Here is a tiny trained network, its code and every weight. The questions are about switching its units off for an input and a class, where a switched-off unit gives its printed mean instead of its output.

import numpy as np


def w(rows, s, z=0):
    codes = np.array(rows[::2]) - 128.0
    scale = np.full(codes.shape[1], s)
    scale[-1] = z or s
    return codes * scale


def norm(h):
    return h / np.sqrt((h * h).mean(-1, keepdims=True) + 1e-5)


def f(y):
    return np.maximum(y, 0)


def log_softmax(a):
    a = a - a.max(-1, keepdims=True)
    return a - np.log(np.exp(a).sum(-1, keepdims=True))


def net(x, mask):
    res = np.array(x, float).reshape(1, 6) / 4 @ E
    u = 0
    for l in range(2):
        y = f(norm(res) @ A[l][:, :-1].T + A[l][:, -1])
        res = res + np.where(mask[u : u + 6], y, B[l][:, -1]) @ B[l][:, :-1]
        u += 6
    return log_softmax(norm(res)[-1] @ U[:, :-1].T + U[:, -1])


A, B = {}, {}
E = w([
[98,145,76,129,254,8,202],'x0',
[182,145,210,48,133,87,51],'x1',
[132,47,151,118,150,115,77],'x2',
[59,103,132,28,187,236,138],'x3',
[121,124,131,125,120,126,123],'x4',
[161,98,83,98,136,131,130],'x5',
],0.0061)
A[0] = w([
[77,127,148,1,159,92,179,135],'L0N0',
[150,186,166,82,139,143,90,107],'L0N1',
[96,127,147,92,137,73,136,97],'L0N2',
[156,42,116,171,173,116,139,252],'L0N3',
[62,109,127,109,197,103,191,131],'L0N4',
[51,131,109,114,164,196,114,165],'L0N5',
],0.0088,0.003)
B[0] = w([
[167,120,155,139,214,96,62,253],'L0N0',
[173,104,186,91,126,178,97,202],'L0N1',
[115,125,170,101,122,71,152,176],'L0N2',
[112,209,133,115,50,149,198,242],'L0N3',
[161,85,105,254,141,110,153,241],'L0N4',
[103,89,95,64,170,147,58,235],'L0N5',
],0.0084,0.005)
A[1] = w([
[70,179,39,93,126,204,48,102],'L1N0',
[120,52,153,191,103,148,213,248],'L1N1',
[198,135,151,148,52,154,110,5],'L1N2',
[189,186,159,111,18,173,126,188],'L1N3',
[194,220,154,100,164,15,172,125],'L1N4',
[145,163,145,189,1,178,106,67],'L1N5',
],0.0075,0.0019)
B[1] = w([
[49,139,136,92,19,49,116,191],'L1N0',
[34,100,68,119,89,205,221,205],'L1N1',
[165,105,31,209,152,97,201,196],'L1N2',
[120,188,198,110,229,75,83,253],'L1N3',
[51,135,111,81,23,95,124,250],'L1N4',
[145,18,78,95,254,125,184,240],'L1N5',
],0.0079,0.006)
U = w([
[109,75,88,130,203,135,215,126],'0',
[48,121,141,53,53,72,85,253],'1',
[187,105,180,102,204,28,99,120],'2',
[182,185,226,2,122,222,80,20],'3',
[101,158,91,188,72,117,201,29],'4',
],0.0081,0.0027)

Each question gives the input, the list of numbers given to net, and the class t.
The units are the neurons (one row each of A and B). Each row of codes is followed by its name. A weight is (code - 128) times the scale printed after its matrix; where a second scale follows, it is the last column's (A, B and U).
mask holds one flag per neuron, layer by layer. A switched-off neuron (its flag False) gives its mean, the last column of its row in B, instead of its output. The means were averaged over made-up inputs and are rounded, as every weight is.
A unit's drop is (log p(t) with every unit on - log p(t) with that unit switched off) / (log p(t) with every unit on - log p(t) with every unit switched off).
The circuit of an input: a set's keep is (log p(t) with only the set's units on - log p(t) with every unit switched off) / (log p(t) with every unit on - log p(t) with every unit switched off). Starting from all 12 units, units are removed one at a time, each time the one whose removal leaves the highest keep (on an exact tie, the one counted first), for as long as the keep stays at least 0.8.
units of the circuit, in order: the units of the circuit, biggest drop first
top k neurons: the k neurons with the biggest drops, biggest first
top k neurons in layer l: the k neurons of layer l with the biggest drops, biggest first
drop of u: that unit's drop, to one decimal
input [-1,-7,5,1,-3,-1], class 1: units of the circuit, in order -> (L0N5; L1N0)
input [-8,4,-7,-2,3,-5], class 2: units of the circuit, in order -> (L1N3; L1N5)
input [-6,-1,-3,-4,2,-3], class 0: top 2 neurons in layer 1 -> (L1N5; L1N2)
input [-5,3,-8,-5,2,4], class 2: units of the circuit, in order -> (L1N3)
input [8,-8,-3,-1,-1,5], class 4: units of the circuit, in order -> (L1N5; L0N3; L1N3)
input [-7,-6,-1,4,-6,-3], class 1: units of the circuit, in order -> (L1N0; L0N5)
input [-5,2,2,-3,3,-2], class 2: top 2 neurons in layer 1 -> (L1N3; L1N1)
input [7,4,6,-2,7,7], class 1: units of the circuit, in order -> (L1N4; L0N3)
input [-5,3,-4,-5,-3,-7], class 2: top 2 neurons in layer 1 -> (L1N3; L1N1)
input [1,1,4,-3,6,-7], class 1: top 2 neurons in layer 1 -> (L1N4; L1N2)
input [8,-1,-1,0,1,3], class 4: top 3 neurons in layer 0 -> (L0N4; L0N3; L0N5)
input [-2,-8,-2,1,-1,-8], class 1: units of the circuit, in order -> (L0N5; L1N0)
input [3,2,6,-4,2,8], class 1: top 2 neurons -> (L1N4; L0N4)
input [4,6,-8,-5,-6,4], class 1: units of the circuit, in order -> (L1N4)
input [1,0,4,-2,0,-2], class 4: top 3 neurons -> (L0N5; L0N0; L0N1)
input [-2,-2,6,-6,-6,1], class 0: top 2 neurons in layer 1 -> (L1N5; L1N1)
input [-1,0,3,2,-1,6], class 1: top 2 neurons -> (L1N0; L0N1)
input [2,6,4,-4,4,-3], class 1: top 2 neurons -> (L1N4; L1N5)
input [-6,1,-7,-7,-2,5], class 2: top 2 neurons -> (L1N3; L0N4)
input [-5,-7,5,-8,0,4], class 0: top neuron in layer 1 -> (L1N5)
input [2,5,-5,-6,7,2], class 1: top 2 neurons in layer 0 -> (L0N4; L0N3)
input [7,-2,-1,0,-4,-7], class 4: top 3 neurons in layer 1 -> (L1N5; L1N3; L1N4)
input [-6,-7,0,8,5,8], class 1: top 2 neurons in layer 1 -> (L1N0; L1N5)
input [-6,-5,-7,-4,-3,6], class 0: drop of L1N5 -> 0.4
input [-2,-5,-4,-4,-4,-7], class 0: drop of L1N5 -> 0.4
input [4,-5,1,-1,2,3], class 4: drop of L1N5 -> 0.2
input [-7,-5,-3,-8,5,6], class 0: drop of L1N5 -> 0.4
input [-6,-5,-1,-6,2,5], class 0: top neuron -> (L1N5)
